Both labels of each row:
[ 20.5 -18.5  11.3   9.6  32.3 -69.6 -26.0   4.5  -0.4 -14.0 -19.9  -1.2
  -4.2 -38.3  -0.2  20.5  24.5  -6.2  32.1 -26.7  45.1   8.8  -9.7  -8.6
  49.8 -36.6 -14.4 -28.4  10.8   8.2  14.0] : <81>, mur
[  5.1   0.9  13.2   6.7   3.6  -7.9  -2.7   8.7  -3.9   2.0  -7.0   7.4
   1.5 -10.6  -6.2   7.5  15.1  -5.5   7.9  -3.7  12.3   7.4  16.2  -2.1
  -0.9  -9.1   6.2  -3.9 -13.9   4.7  11.6] : <88>, mur
[  9.6  -1.0  -5.5  12.4   0.6 -25.9  -1.7   3.9   9.3  -6.9  -4.2  -9.0
   1.1 -22.5  -3.0   3.8  21.7   4.8   5.4   5.8  18.2   2.8  -1.5   7.1
  14.0  -9.3  12.3  -6.6 -14.4   7.6  11.9] : <80>, Sero
[  0.6   3.7  -6.6   1.2   6.7 -21.6  -1.1  -0.5   6.6   1.9   2.3  -3.5
   6.3  -1.3   0.9   5.4   9.1   3.9  -3.8   2.7   5.2   6.1 -10.6  -5.0
  10.6  -1.6 -13.7  -0.3   5.1  -3.1 -10.2] : <85>, Sero
[  7.4 -15.0   1.5   2.9   2.0 -18.7  -3.6   0.4  14.0  -6.3  -6.0 -12.6
   0.1 -17.9   2.7   1.9  14.0   5.3   6.1  -1.3   4.1  -0.7   9.4   4.3
  12.6  -8.6   3.2  -6.2  -4.6   0.0  -3.4] : <91>, Sero
[  5.8 -17.6  -1.7   5.5   7.6 -16.9 -13.7   5.2  -8.4  -8.2 -12.2   0.2
  -6.5 -16.8   1.1   6.9   4.3   0.2  11.5 -15.4  15.8  -1.7   9.9  -1.3
  10.1  -9.1   1.7  -5.8  -1.0   0.2   2.4] : <91>, mur
[  6.5   0.5  -1.6  -5.0   5.3 -20.4  -1.5  11.0  -9.7  -0.7 -12.0   4.6
   4.9 -12.9  -3.7   6.1  13.7  -4.0   8.4  -5.2  17.0   8.1  13.2   0.5
   3.0 -12.3   5.1  -4.7 -11.2   7.9  12.1] : <88>, mur
[  0.6  -1.2  -0.9   6.3  -1.3  -3.6  -1.9   8.2 -10.3   5.1  -0.4   8.9
  -1.1  -2.5  -1.6   4.2   2.0  -4.4   3.8  -8.1   7.3  -2.2  13.2  -7.7
  -7.8   0.4   0.3   0.3  -5.2   1.3   4.5] : <88>, mur
[  9.4  -4.9   0.8   7.4   3.6 -20.8  -0.9   5.9  15.8   2.9  -4.9  -2.7
   6.0 -11.1  -5.3   1.1  19.5   4.3   4.1   2.6   9.5  11.7  14.5   3.4
   4.6  -7.1   2.7  -8.5 -18.5  -4.6  -0.2] : <88>, peme
[  3.3 -11.6  -3.9  10.1   9.9  -7.0  -5.3   6.0 -10.7  -3.5  -6.3  -2.6
  -2.9 -13.4  -1.9   1.8   3.3  -5.8   9.8  -0.7   4.4  -2.8  14.0   3.2
   2.9  -6.4   6.3  -3.4  -5.4  -0.7   6.5] : <80>, mur
[  7.5  -3.0   1.0  15.4  -3.0 -29.2   2.5   6.3   8.7   1.6  -6.3  -2.1
   6.7 -12.9  -3.3   4.5  26.3   0.7   6.3   1.3  20.9  11.7   2.8   4.7
   9.5  -9.3   7.1  -4.0 -13.4   3.7   4.5] : <88>, Sero
[  6.3   5.4  -0.1   8.0  -4.2 -22.0   1.6   0.7  15.5   3.1   0.1  -0.7
   9.0  -9.4  -1.8   0.5  20.2   1.0  -1.2   1.3  14.4   9.9   3.6   2.5
   8.1  -5.7   2.7  -5.6 -13.5   3.1   0.6] : <88>, Sero
[  5.1  -8.4  -1.4   8.1   9.6 -10.7  -1.2  -1.8  -3.2  -2.0  -6.3  -6.9
   2.9 -18.2   2.7   0.5  10.6   0.7   5.5   6.6   4.6   1.5  10.3   8.7
   4.3  -4.8   6.7  -3.1 -11.2   1.4   4.2] : <80>, peme
[  1.4 -12.1  -0.3   2.2  17.3 -11.5  -6.6  -1.3 -10.6  -0.8  -7.9   0.0
  -1.9  -8.9   2.6   4.1  -1.8  -0.9   7.7  -3.4  -2.3   3.4   8.9   6.1
   6.4  -4.5  -9.2  -5.4  -0.5  -3.8  -4.2] : <81>, mur
[ 10.9 -13.1   4.3   4.2  10.4 -48.5 -10.1   0.3  17.5  -4.6 -11.0  -5.9
   4.9 -18.3   0.1  11.7  21.3  -0.6  13.7  -7.0  21.1   8.6 -10.1   6.9
  24.1 -16.9  -6.4 -13.0   0.5  -2.3  -1.1] : <81>, Sero
[ 14.5  -5.0   3.8   8.7   4.8 -53.3  -4.9   6.7  19.0  -1.6  -6.9  -1.2
   4.0 -21.4  -6.1   6.2  33.5  -0.9  13.3  -3.7  34.1   6.9  -4.7   2.8
  27.2 -17.8  -4.6 -16.5 -11.3   6.3   7.4] : <88>, Sero
[  5.5  -9.0   1.7   6.1   5.7 -29.4  -7.8  -4.4  12.4  -3.4  -4.4  -6.4
   4.9 -12.5   1.9   3.8  14.5   3.2   0.2  -1.5  10.7   4.8  -6.4   3.7
  18.1  -8.9  -4.0  -6.3   1.4  -2.9  -0.6] : <81>, Sero
[  6.4  -6.2   1.9   3.7   7.1  -8.3  -4.8   2.6  -4.9  -7.6  -6.8  -3.9
  -0.9 -13.0  -3.1   0.8   5.8  -0.9   9.4   1.2  10.4  -2.3   0.8   1.1
   9.4  -9.6   6.5  -3.6   1.9   6.4  11.0] : <80>, mur
[  8.2   0.3  10.1   9.2  -1.0 -13.5  -0.7   6.1   7.2   6.4  -5.5   3.1
   7.2 -14.4  -5.7  -1.6  20.8   0.0   4.1   2.1   8.3   8.1  12.2   1.3
   9.6 -11.0  11.3  -5.5 -20.9   1.6   7.5] : <88>, peme
[ 11.8   0.8   0.1   9.9  -8.8 -24.9   1.6   6.8  14.1   0.9   1.3  -1.9
   9.3 -13.7  -5.0  -0.7  22.8  -0.8   3.0   4.5  15.2  -5.2   4.6   3.3
   4.0  -6.4  14.1  -4.6 -17.0   4.3   9.3] : <88>, Sero
[  8.5  -5.3  -6.2  11.2  -2.5  -8.8   1.4   5.7   7.2  -2.0  -2.6  -9.7
   3.7 -15.9  -3.9  -1.6  11.4   5.9  -2.2   9.7   4.5  -2.3   7.4   7.6
   4.7  -2.3  12.2  -0.5  -9.4   0.0  -0.9] : <80>, Sero
[  8.6 -17.8  -0.6   4.0   1.5 -25.8  -6.5   0.0  14.6  -5.9  -8.0 -10.1
   5.6 -12.6   4.0   2.6  17.0   4.3   5.3  -2.4  11.3   1.6   0.4   4.7
  17.1 -12.1  -1.6  -5.2  -3.4  -5.8  -2.4] : <91>, Sero
[  9.8   3.1   0.9   9.9  -8.7 -26.0   3.5   5.8  20.1   3.1   0.6  -2.9
   8.4 -10.5  -4.0   3.7  18.7  -0.3   1.2   4.5  16.9  10.0   7.3   1.6
   3.6  -7.8  10.0  -4.2 -17.8   0.6   2.9] : <88>, Sero
[  7.0 -16.1  -2.4   5.8  12.6 -32.2  -7.5   1.0   3.2  -7.1  -8.4  -9.8
   3.6 -18.3   2.0   2.6  17.2   4.3   5.4   5.8   5.4   3.5  -1.6  15.0
  18.4 -11.5  -0.9  -7.3  -1.4  -6.8  -0.4] : <91>, peme
[  5.7 -19.4   8.1   1.0  18.4 -27.3 -14.2   0.9  -2.8  -5.4 -12.9   3.8
  -3.5 -15.4   1.7  11.9   7.0  -2.4  15.1 -20.6  12.2   5.6  -0.5   1.6
  22.3 -18.1  -9.7 -13.6   5.8  -5.8   0.5] : <81>, mur
[  6.0 -19.4  -1.3   7.5   7.4 -14.2  -3.4   4.5   1.0  -3.8  -8.4  -5.8
   2.7 -18.5   4.3  -2.3  11.5   3.5   6.9   3.5   7.9   1.4  11.7   8.9
   7.2  -4.4  10.0  -4.9  -9.0  -5.4   5.1] : <80>, peme
[  7.9  -2.1  -0.1   8.3  -1.8 -27.3  -1.1   6.9  10.1  -0.6  -5.2  -1.6
   8.6 -15.8  -4.2   3.8  23.6  -2.3   5.2   1.5  16.7  15.5   4.1   4.3
  10.1  -7.6   1.3  -6.4 -11.4   4.0   6.5] : <88>, Sero
[  1.4  -9.5  -4.7  -0.3  12.0 -20.1  -3.9  -1.8   1.5  -1.3  -4.3  -5.1
   2.0  -3.2   8.0   4.1   3.6   6.3   2.3   6.2  -1.6   5.5  -3.5  10.1
   9.0  -1.4 -14.2  -4.3   3.5 -10.4 -10.7] : <81>, peme
[ 14.9  -4.4   8.8  12.7  20.4 -72.7 -17.9   4.3   9.2 -17.3 -17.7  -2.8
  -1.0 -44.6  -4.6  14.1  40.6  -1.5  26.0  -7.7  52.0  11.8 -17.0   9.2
  52.2 -35.6   0.2 -26.2   1.8  18.4  21.4] : <80>, peme
[ -0.9 -13.6   1.2  -1.0  13.5  -8.7  -8.6  -2.4  -7.2  -3.9  -5.5  -5.8
   0.0  -4.2   2.4   7.7  -5.5   1.1   4.0  -4.4  -5.0   1.0   3.8   5.5
  11.9  -2.8 -12.6  -3.4   2.5  -8.9  -9.4] : <81>, mur
[  2.5 -15.2   0.3   3.2   9.9   1.6  -6.5   1.9 -14.8  -2.1  -7.4  -3.8
  -4.4  -9.2   5.5   5.2  -2.1  -0.5   7.0  -7.3  -2.1  -1.5  15.0   0.5
  -0.7  -5.5   1.5   0.3  -0.6  -4.6   0.1] : <91>, mur
[  6.2  12.0   2.1   8.1   2.5 -16.3   3.0   6.9   2.4   3.5   0.6   6.0
   5.6 -11.5  -5.7  -1.8  16.6  -0.6   1.7   4.8  15.7  11.3   1.1   7.0
   8.4  -6.1   5.8  -8.1 -10.9   5.4  13.4] : <88>, peme
[  4.5  -4.1   1.1   8.9   8.1   5.6  -5.3   9.7 -19.5   4.4  -6.3   5.4
  -2.2  -7.1  -4.0  -2.9   2.9  -3.5   0.7  -7.1   3.2   0.9  23.6  -4.3
  -9.9  -2.9  13.6   1.2 -15.7   4.1  12.8] : <88>, mur
[ -0.9 -16.0  -2.0   3.6  10.4 -15.4  -8.9   3.0  -7.6  -3.0  -8.2  -0.9
  -2.3  -7.8   3.0   2.0   1.0   0.5   9.7 -10.7   3.2   0.6   6.1  -0.6
   8.9  -9.0  -7.4  -4.5   8.3  -3.4  -3.8] : <81>, mur

Two labels a row:
[-14.9   6.2   1.4 -11.2 -10.0  -1.7  17.6  -1.2  -1.6  11.8   2.8   1.5
 -15.3   0.3  -6.5   1.1  -1.1  37.3   7.2   0.5  26.0   2.3  -5.2  -7.8
 -47.1 -41.6  -7.6 -36.5  -3.4  -5.0   1.6] : Moga, D
[ -2.6   3.6   2.0  -2.4  -4.2   3.8   1.1   4.3 -10.9   8.9  -9.1  -1.4
  -8.1   4.9   8.4 -19.1   1.9   1.1  -1.4  -0.2  11.7  -0.8   2.8  -0.3
   8.8   5.9  -1.7  -4.5  -1.5   2.0   3.8] : voguf, D
[  5.4  -2.2  -5.3  11.5   5.8  -1.4   2.7   0.2   8.7 -17.3  -5.4 -12.9
  -7.7  -2.9  -0.8   4.0  10.8   8.8 -35.0  -0.8   3.2   2.2   1.0   0.9
 -23.7  10.2  -7.9 -16.5  -2.0  -5.7   0.5] : vut, D
[  3.9  10.8  -0.7  12.3  -5.6  -1.4   4.2   7.4 -14.2   9.1  -8.4   6.2
  -1.5  -2.1  -1.3  -0.3  -2.9  -8.0 -34.1  -1.8   6.0   0.9   1.4   3.4
  20.4  27.6  -1.4   7.7  10.2  -1.0   1.4] : voguf, M
[ -3.6   8.6  10.1   3.7   0.0   4.0   2.8  13.6  -4.1  10.8  -2.9  -7.8
  -8.6  -4.6   0.6   7.8  -9.5   6.4 -47.1   6.7  27.2   0.6  -2.6  -7.0
  32.0  46.6  -2.7  -6.6   5.1  -8.5  -3.1] : Bogi, F
[ -2.3   0.5   6.4  -5.7  -5.1  -5.6   5.0   2.2  -1.3   9.8  -0.2  -0.7
  -1.4  -4.3   3.6  -3.5   6.1  -1.9 -12.7   2.0  -7.5   1.9   1.2  -6.9
 -21.7  -4.5  -5.4   7.0  -0.6   1.9   2.6] : kigom, B
[ -1.1   8.0  -1.1   9.9  -4.2  -1.0   0.5   8.9 -11.0   2.3  -4.6   2.3
  -4.6  -4.5   1.9  -0.3  -4.7   0.9 -38.0  -4.0  10.5   5.0  -1.8   1.5
  15.9  16.2  -9.3   0.6  -5.4 -11.5   1.9] : Moga, F
[ 12.7   4.0   0.9  22.9   4.1   1.6  -0.3   5.1   0.9  -3.6   2.7   2.2
   4.0 -15.2   3.1   5.2  -4.2   1.2 -38.9   1.0   9.6   7.1   3.5  -4.3
  16.7  47.1   3.1 -16.2   0.6  -8.2   5.1] : vut, M
[  5.0  10.8   4.2   3.6   2.3   0.2  -4.2  16.9  -2.7  14.1  -2.5   9.6
   8.2   2.8  -1.3   1.7  -9.3   2.7 -20.5  -0.6  18.5  11.2   0.0  -3.5
  27.5  24.1   1.6   5.1  -1.4  -3.5  -0.9] : Bogi, M
[  0.3   1.7   1.3  -7.7  -4.1  -1.4  15.4  17.0  13.7   3.7  -0.8  -9.8
   0.8  -6.0  -8.2  -5.4   6.0  13.4 -15.9   1.7  22.0   7.1  -6.5  -2.5
 -37.1 -20.4  -9.9  -8.8  -3.0   9.9  -3.9] : voguf, D
[ -1.0  -4.8   1.5  -0.6   0.7   6.6   5.9  12.2   1.8  -4.7  -6.9   8.7
 -14.3  14.6  12.0  12.6  13.4  13.2 -22.9   1.0  11.8   2.8  -0.5  -8.9
 -31.1   3.0 -11.7 -16.4  -4.5   3.2  -0.2] : Bogi, D
[  9.8  22.8  -9.4   8.3   4.4  -4.2 -13.7  10.6  -0.4  -0.9  -3.7   6.1
   8.0  -1.2   4.6   2.4  -9.6 -25.9 -36.2   2.8  15.4  11.0  -6.0   7.0
  47.1  23.0  -6.9   8.1   5.5  -0.1   1.2] : Moga, M
[ -0.1 -31.7  -3.0 -14.0   6.2   0.7   2.2   3.1  19.2   1.2   4.4   5.6
  12.9  -2.7 -17.0  -1.2  -5.3  -8.1  23.1  -7.7 -23.8  -3.5   3.8  -0.9
 -44.0 -22.2  12.6   3.5   3.8 -14.0  -1.4] : Bogi, B
[  3.2  -2.6  -1.0  -8.4   2.1  -2.0   2.1  11.4  10.7  -2.5  -2.7   6.6
  15.2   2.8  -0.1   3.6  -1.6 -17.9  32.1  13.0 -20.2   0.7  -2.5   8.3
 -17.7 -23.4  -2.4   5.7   1.3  -0.4   2.9] : voguf, B
[  5.6  -5.2  10.4 -11.5  13.9   3.8   8.1   5.8  11.0   3.9   4.1  16.4
  21.9   1.8  -0.3   0.7  -1.1 -43.7  14.4  -3.9  -4.9  -4.5  -4.7  10.2
   1.9   8.1  -1.8  17.1   0.3   5.0   6.1] : Moga, B
[  4.7   5.7  -1.4   1.9   3.7   0.7   1.9  14.3  -1.2   9.5  -3.1  10.4
   3.7  -1.6  -6.4   2.1  -1.6  -9.4 -11.5   2.1   4.9   1.5  -4.5   7.8
  21.6  19.7  -1.1  -0.4   5.9   3.4  -2.5] : voguf, F
[ 12.9  -2.0   0.4  14.1   3.1   0.0  -1.0   5.6   6.3  -4.9 -10.8   5.5
   5.4  -1.9  -2.8  -2.9  -4.2  47.1 -11.5   0.3  -8.6   7.0  -2.2   1.2
  24.8  14.7   1.7  11.3   0.0  -5.2 -13.1] : vut, M
[ -7.7   6.8   4.4  -3.2  -3.6   7.1  -3.1   3.6   3.8  13.8   5.0  10.9
   3.8  -0.5  -2.8   4.3 -18.7   1.1  20.3   5.0 -11.5   0.1  -5.6  -5.4
 -42.4   0.6  -1.9  -3.2   0.4  -7.2   2.6] : Moga, B
[  3.6   5.6   5.5   6.1  -2.6 -10.7   2.9   1.2  23.1   1.4  10.3  10.5
   6.9   3.8  -1.6   2.4 -10.2  12.6  15.4   2.4 -22.2 -16.0  14.0  -1.2
 -37.8  30.9  11.6  -8.1   1.7  -9.2  -9.7] : Moga, B
[  2.0   0.9   1.3   5.9  -0.9  -6.4   4.9   3.0   7.1   8.5  -0.9   0.6
   1.8   2.7   1.7   3.4  -4.5   4.9  15.2   2.8 -10.0  -7.9   2.5  -3.8
 -15.0   9.9   4.9   7.6  -1.9  -1.3   1.4] : kigom, B
[  5.3   3.2  -0.6  -0.5  -4.6   1.3   3.7  20.0  -7.7   9.1   0.0   2.2
   3.4   2.3  -0.3  -4.8  -5.3 -15.8 -15.6   1.9  15.0   8.5  -1.0  -3.2
  34.9  -4.3  -3.1  15.7  -2.1   0.8   0.5] : voguf, F
[ 31.2   4.0   3.7  25.1  -5.6   0.1  -3.7  -9.0   1.8   1.0   2.7  -0.4
   1.4   0.4  -0.5  -4.0  -7.4  -0.2 -26.3  -0.5  -9.0 -14.7   8.2   3.1
   4.3  44.8   5.1  21.5  -9.9  -6.9  -2.4] : Moga, F
[ -8.3   5.7 -23.2  -3.4  -3.6  -0.9   7.1  10.3   0.7  11.3  -3.0   2.5
 -12.3  -4.1  -7.0  10.2   7.3   3.0 -26.4   4.2  21.1   4.6  -7.5  -1.2
 -10.1  -0.9 -14.0  -2.1  -7.4   0.5   4.5] : voguf, D
[ -1.2  -1.3  -2.2  -5.0  -6.7  -2.2  11.3  24.6  22.7  -2.3  -1.5  15.8
  -2.5  -3.8   7.9  11.7  16.8  16.2  -8.0   0.9  14.7  -0.2   1.8   1.3
 -22.4   3.9  -8.6  16.4  -2.7  -1.3   2.8] : Bogi, D
[-11.1  -1.5   7.5  -4.8   1.1   2.1  -2.0   5.3  -2.6  -4.3  -3.7  -2.8
 -19.4   4.5  -2.5  10.3   7.0  14.6  -0.8  -2.0  14.5  -3.3  -7.5   1.4
 -18.7  -1.8   0.9 -47.0  -1.3  -1.7   3.3] : voguf, D

Both labels of each row:
[  4.8   5.2  -1.8  -7.3  -0.5   8.3 -14.6 -13.3  -8.5  11.7  -4.0  13.6
  -9.0  -8.1  -6.4  -7.1   0.0   3.5   8.5  22.7  12.6   6.4  -9.5  -4.8
  13.8  18.5  12.3  -5.0  -5.5  -5.1 -13.3] : <278>, migob
[  0.6   3.4  -0.9  -5.3   9.1  -3.5  -0.5  -3.1 -13.2   7.8  -6.0   9.3
  -8.3  -4.1  -8.2   8.3  13.2   6.1  -2.2  -4.9   6.6   4.1   2.1  -3.1
  11.5   2.4   7.0  -5.7  -2.9   4.5   5.2] : <280>, rog
[-12.9   8.4 -10.2  -1.6   7.7 -10.3   7.1  -8.4  -9.3   2.5  -3.0   5.2
  -5.5   3.6  -2.9  -4.6   5.8   3.9   3.6 -11.6  -1.6   7.9   0.7  -7.6
  13.5   5.6   9.6 -16.3   3.8   0.7  10.5] : <281>, damin
[-10.5   4.0   4.4   1.3  13.2  -5.2  -3.6  -4.1  -9.2  16.4  -0.3   7.0
  -1.6  -4.8   1.0  -2.7  14.4   1.2   9.0   0.1  10.0  -0.7  -0.4  -6.8
  13.7   6.1  18.6  -4.2  -6.9  -0.5   6.9] : <278>, rog
[ -4.7  13.6  -2.6 -10.8   2.2   4.1  -3.8  -9.0  -1.5  19.3  -4.6   6.4
   5.7   9.6 -26.7   1.0  -4.3  -6.2   6.4   3.8   9.3   9.1  -3.1 -12.9
  17.5   2.8   8.6  -2.3   3.6  -1.0  -5.0] : <282>, damin
[ -2.3   7.4  -1.0  -4.6   9.1  -8.0  -1.5   2.6 -14.2   7.7  -2.3   8.5
  -2.9  -6.3  -9.1  16.4  18.7  11.2  -6.2 -19.0  10.2   1.6   8.6   7.1
  17.6   2.3   1.1 -14.8   5.9   4.4   9.3] : <280>, siv
[-8.6  9.0 -1.4 -6.9  8.4 -2.8  0.6  2.1 -5.6 13.9 -8.0  9.8 -3.2  7.6
 -9.6  1.8  2.7  1.6  7.1 10.1  6.6  8.2  0.1  2.6 17.7 -5.8 10.8 -4.7
  0.1  1.5  4.4] : <277>, rog
